Below is a small trained network, with its code and all its weights. Each question gives an input and a class and asks what happens when units are switched off, that is, made to give their printed mean instead of their output.

import numpy as np


def w(rows, s, z=0):
    codes = np.array(rows[::2]) - 128.0
    scale = np.full(codes.shape[1], s)
    scale[-1] = z or s
    return codes * scale


def norm(h):
    return h / np.sqrt((h * h).mean(-1, keepdims=True) + 1e-5)


def f(y):
    return y / 2 * (1 + np.tanh(0.7978845608 * (y + 0.044715 * y**3)))


def log_softmax(a):
    a = a - a.max(-1, keepdims=True)
    return a - np.log(np.exp(a).sum(-1, keepdims=True))


def net(x, mask):
    res = np.array(x, float).reshape(1, 2) / 4 @ E
    u = 0
    for l in range(2):
        y = f(norm(res) @ A[l][:, :-1].T + A[l][:, -1])
        res = res + np.where(mask[u : u + 7], y, B[l][:, -1]) @ B[l][:, :-1]
        u += 7
    return log_softmax(norm(res)[-1] @ U[:, :-1].T + U[:, -1])


A, B = {}, {}
E = w([
[75,105,72,77,62,157,134,77,113,165],'x0',
[154,2,137,132,86,68,99,114,4,156],'x1',
],0.0095)
A[0] = w([
[7,82,34,83,61,129,88,85,113,117,254],'0.n0',
[222,126,177,185,114,25,103,107,131,140,95],'0.n1',
[93,122,45,68,28,130,157,36,75,232,16],'0.n2',
[90,68,94,76,117,118,92,50,54,164,34],'0.n3',
[185,131,252,191,122,17,170,145,75,157,29],'0.n4',
[197,103,135,184,167,122,151,155,146,113,59],'0.n5',
[101,59,103,31,20,163,39,92,168,255,95],'0.n6',
],0.0058,0.00097)
B[0] = w([
[184,103,171,32,255,122,180,216,93,120,238],'0.n0',
[181,139,151,140,70,134,104,59,172,161,190],'0.n1',
[166,43,216,92,73,147,234,197,82,18,254],'0.n2',
[75,153,18,120,162,120,202,191,98,132,224],'0.n3',
[170,199,122,155,157,42,106,123,164,150,214],'0.n4',
[94,84,135,28,135,101,140,25,140,99,165],'0.n5',
[135,63,150,58,144,115,136,185,122,84,242],'0.n6',
],0.0072,0.0074)
A[1] = w([
[181,100,133,161,164,34,130,119,86,96,129],'1.n0',
[185,130,200,227,144,60,1,104,144,127,3],'1.n1',
[72,197,185,180,172,172,88,147,171,138,241],'1.n2',
[152,121,154,58,155,109,53,171,135,151,157],'1.n3',
[8,161,94,151,223,214,165,96,170,93,224],'1.n4',
[109,61,116,52,102,176,86,86,148,126,181],'1.n5',
[120,51,107,133,107,106,161,200,9,139,209],'1.n6',
],0.0066,0.0016)
B[1] = w([
[179,152,93,178,220,181,121,64,183,134,204],'1.n0',
[175,46,211,77,195,75,178,97,141,76,213],'1.n1',
[80,80,70,133,117,159,116,147,118,159,199],'1.n2',
[135,135,193,142,133,149,193,109,146,179,160],'1.n3',
[91,125,112,189,78,84,32,127,87,128,205],'1.n4',
[151,114,170,102,128,56,166,199,52,58,131],'1.n5',
[82,254,103,147,35,134,93,103,134,152,254],'1.n6',
],0.0087,0.008)
U = w([
[69,84,160,165,125,175,176,100,121,212,28],'0',
[5,164,61,196,115,158,21,158,169,132,194],'1',
[191,121,151,159,228,100,133,42,181,132,222],'2',
[101,131,139,51,92,147,210,211,71,88,228],'3',
[134,120,131,139,139,208,110,114,104,173,2],'4',
[165,238,41,162,78,90,155,75,64,209,73],'5',
[118,106,109,111,95,171,123,74,145,144,18],'6',
],0.011,0.004)

Each question gives the input, the list of numbers given to net, and the class t.
The units are the neurons (one row each of A and B). Each row of codes is followed by its name. A weight is (code - 128) times the scale printed after its matrix; where a second scale follows, it is the last column's (A, B and U).
mask holds one flag per neuron, layer by layer. A switched-off neuron (its flag False) gives its mean, the last column of its row in B, instead of its output. The means were averaged over made-up inputs and are rounded, as every weight is.
A unit's drop is (log p(t) with every unit on - log p(t) with that unit switched off) / (log p(t) with every unit on - log p(t) with every unit switched off).
The circuit of an input: a set's keep is (log p(t) with only the set's units on - log p(t) with every unit switched off) / (log p(t) with every unit on - log p(t) with every unit switched off). Starting from the 12 units with the biggest drops (on a tie, the unit counted first), units are removed one at a time, each time the one whose removal leaves the highest keep (on an exact tie, the one counted first), for as long as the keep stays at least 0.8.
units of the circuit, in order: the units of the circuit, biggest drop first
k most important neurons: the k neurons with the biggest drops, biggest first
top k neurons in layer l: the k neurons of layer l with the biggest drops, biggest first
drop when u is switched off: that unit's drop, to one decimal
input [-2,6], class 2: units of the circuit, in order => [1.n0]
input [1,6], class 5: 3 most important neurons => [1.n6; 1.n1; 1.n0]
input [4,-5], class 1: 4 most important neurons => [0.n2; 1.n4; 0.n6; 1.n1]
input [2,-3], class 1: 3 most important neurons => [0.n2; 0.n6; 1.n4]
input [-2,7], class 5: 2 most important neurons => [1.n6; 0.n3]
input [-1,3], class 2: top 2 neurons in layer 0 => [0.n4; 0.n2]
input [-1,5], class 5: 2 most important neurons => [0.n3; 1.n6]
input [-1,4], class 5: 2 most important neurons => [0.n3; 1.n6]
input [5,-7], class 1: 2 most important neurons => [1.n4; 0.n2]
input [-3,8], class 2: top 3 neurons in layer 0 => [0.n4; 0.n2; 0.n1]
input [-2,-2], class 1: 2 most important neurons => [0.n2; 0.n0]
input [-1,6], class 5: drop when 1.n6 is switched off => 0.2
input [-6,-8], class 1: drop when 0.n4 is switched off => 0.0
input [0,1], class 5: drop when 1.n6 is switched off => 0.1
input [-2,-1], class 2: most important neuron => [0.n3]
